Below is a small trained network, with its code and all its weights. Each question gives an input and a class and asks what happens when units are switched off, that is, made to give their printed mean instead of their output.

import numpy as np


def w(rows, s, z=0):
    codes = np.array(rows[::2]) - 128.0
    scale = np.full(codes.shape[1], s)
    scale[-1] = z or s
    return codes * scale


def norm(h):
    return h / np.sqrt((h * h).mean(-1, keepdims=True) + 1e-5)


def f(y):
    return y / 2 * (1 + np.tanh(0.7978845608 * (y + 0.044715 * y**3)))


def log_softmax(a):
    a = a - a.max(-1, keepdims=True)
    return a - np.log(np.exp(a).sum(-1, keepdims=True))


def net(x, mask):
    res = np.array(x, float).reshape(1, 2) / 4 @ E
    u = 0
    for l in range(4):
        y = f(norm(res) @ A[l][:, :-1].T + A[l][:, -1])
        res = res + np.where(mask[u : u + 7], y, B[l][:, -1]) @ B[l][:, :-1]
        u += 7
    return log_softmax(norm(res)[-1] @ U[:, :-1].T + U[:, -1])


A, B = {}, {}
E = w([
[121,146,63,205,214],'x0',
[252,116,139,190,106],'x1',
],0.0016)
A[0] = w([
[31,156,94,45,145,65],'0.n0',
[159,200,108,116,125,106],'0.n1',
[248,45,142,236,81,39],'0.n2',
[2,117,121,57,163,51],'0.n3',
[224,49,137,201,97,3],'0.n4',
[189,72,128,186,48,137],'0.n5',
[135,77,200,59,84,55],'0.n6',
],0.003,0.0022)
B[0] = w([
[214,214,189,116,130,157],'0.n0',
[115,86,139,95,160,117],'0.n1',
[73,220,171,5,148,247],'0.n2',
[233,197,159,44,194,170],'0.n3',
[103,180,160,21,156,161],'0.n4',
[68,185,119,83,210,218],'0.n5',
[135,127,43,173,133,150],'0.n6',
],0.0028,0.0015)
A[1] = w([
[255,111,172,172,123,119],'1.n0',
[47,85,122,96,155,15],'1.n1',
[120,101,182,89,82,2],'1.n2',
[140,121,132,133,150,205],'1.n3',
[24,124,108,116,120,122],'1.n4',
[107,99,153,125,98,5],'1.n5',
[143,131,161,117,143,18],'1.n6',
],0.0059,0.0015)
B[1] = w([
[2,128,126,19,42,227],'1.n0',
[144,155,67,119,19,67],'1.n1',
[217,111,190,161,216,255],'1.n2',
[95,126,226,129,144,217],'1.n3',
[94,115,155,82,36,158],'1.n4',
[132,71,89,79,199,40],'1.n5',
[95,178,53,100,164,122],'1.n6',
],0.0033,0.00081)
A[2] = w([
[82,44,96,164,69,19],'2.n0',
[160,189,97,107,186,90],'2.n1',
[125,109,112,252,182,38],'2.n2',
[152,77,184,87,112,182],'2.n3',
[89,73,98,158,61,34],'2.n4',
[108,181,92,195,167,120],'2.n5',
[73,78,108,148,72,3],'2.n6',
],0.0043,0.0038)
B[2] = w([
[116,207,185,45,149,84],'2.n0',
[207,195,254,19,172,165],'2.n1',
[152,122,103,175,161,124],'2.n2',
[105,151,46,190,240,252],'2.n3',
[99,195,167,59,136,79],'2.n4',
[185,91,139,63,156,161],'2.n5',
[141,191,204,93,105,71],'2.n6',
],0.0029,0.0021)
A[3] = w([
[167,38,43,219,103,65],'3.n0',
[159,77,100,152,70,2],'3.n1',
[160,68,108,181,145,132],'3.n2',
[154,35,25,250,105,47],'3.n3',
[150,2,92,212,142,95],'3.n4',
[52,122,106,96,70,152],'3.n5',
[20,116,67,108,20,82],'3.n6',
],0.0071,0.0046)
B[3] = w([
[81,94,147,155,186,214],'3.n0',
[218,122,138,178,96,97],'3.n1',
[43,109,90,157,91,201],'3.n2',
[96,117,98,118,236,240],'3.n3',
[69,40,31,219,174,253],'3.n4',
[113,96,39,174,9,169],'3.n5',
[35,255,78,2,69,198],'3.n6',
],0.0056,0.0034)
U = w([
[212,242,243,6,246,253],'0',
[3,15,17,238,241,254],'1',
[12,241,21,18,22,200],'2',
[246,19,191,233,12,2],'3',
[235,24,198,236,17,2],'4',
[254,8,192,232,7,2],'5',
[231,35,196,242,30,2],'6',
[243,20,197,240,14,2],'7',
],0.0077,0.0069)

Each question gives the input, the list of numbers given to net, and the class t.
The units are the neurons (one row each of A and B). Each row of codes is followed by its name. A weight is (code - 128) times the scale printed after its matrix; where a second scale follows, it is the last column's (A, B and U).
mask holds one flag per neuron, layer by layer. A switched-off neuron (its flag False) gives its mean, the last column of its row in B, instead of its output. The means were averaged over made-up inputs and are rounded, as every weight is.
A unit's drop is (log p(t) with every unit on - log p(t) with that unit switched off) / (log p(t) with every unit on - log p(t) with every unit switched off).
unit that matters most: the unit with the biggest drop
top k neurons: the k neurons with the biggest drops, biggest first
top k neurons in layer l: the k neurons of layer l with the biggest drops, biggest first
drop of u: that unit's drop, to one decimal
input [-3,-1], class 2: unit that matters most => 1.n0
input [1,-4], class 0: top 2 neurons => (3.n4; 1.n4)
input [3,-2], class 2: top 3 neurons => (0.n5; 0.n2; 1.n0)
input [-8,-8], class 0: top 3 neurons => (0.n3; 0.n0; 3.n4)
input [-5,-6], class 0: top 3 neurons => (0.n3; 0.n0; 3.n4)
input [2,-4], class 0: top 2 neurons => (0.n3; 1.n4)
input [-3,0], class 2: top 3 neurons => (0.n6; 0.n4; 0.n2)
input [1,3], class 2: top 3 neurons in layer 0 => (0.n5; 0.n0; 0.n3)
input [3,-3], class 2: top 2 neurons => (1.n2; 0.n4)
input [3,2], class 2: top 2 neurons in layer 0 => (0.n3; 0.n0)
input [2,-2], class 2: top 3 neurons => (0.n5; 0.n2; 1.n0)
input [0,-1], class 2: top 2 neurons => (1.n0; 0.n2)
input [4,5], class 0: top 2 neurons => (0.n2; 3.n4)
input [-1,7], class 0: unit that matters most => 0.n2
input [-2,0], class 2: top 2 neurons => (0.n6; 1.n2)
input [-3,-3], class 2: drop of 0.n4 => 2.9
input [-2,-8], class 0: drop of 0.n0 => 1.1
input [4,4], class 0: drop of 3.n4 => 0.3
input [-4,4], class 0: drop of 0.n4 => 0.1
input [3,6], class 0: top neuron => (0.n2)
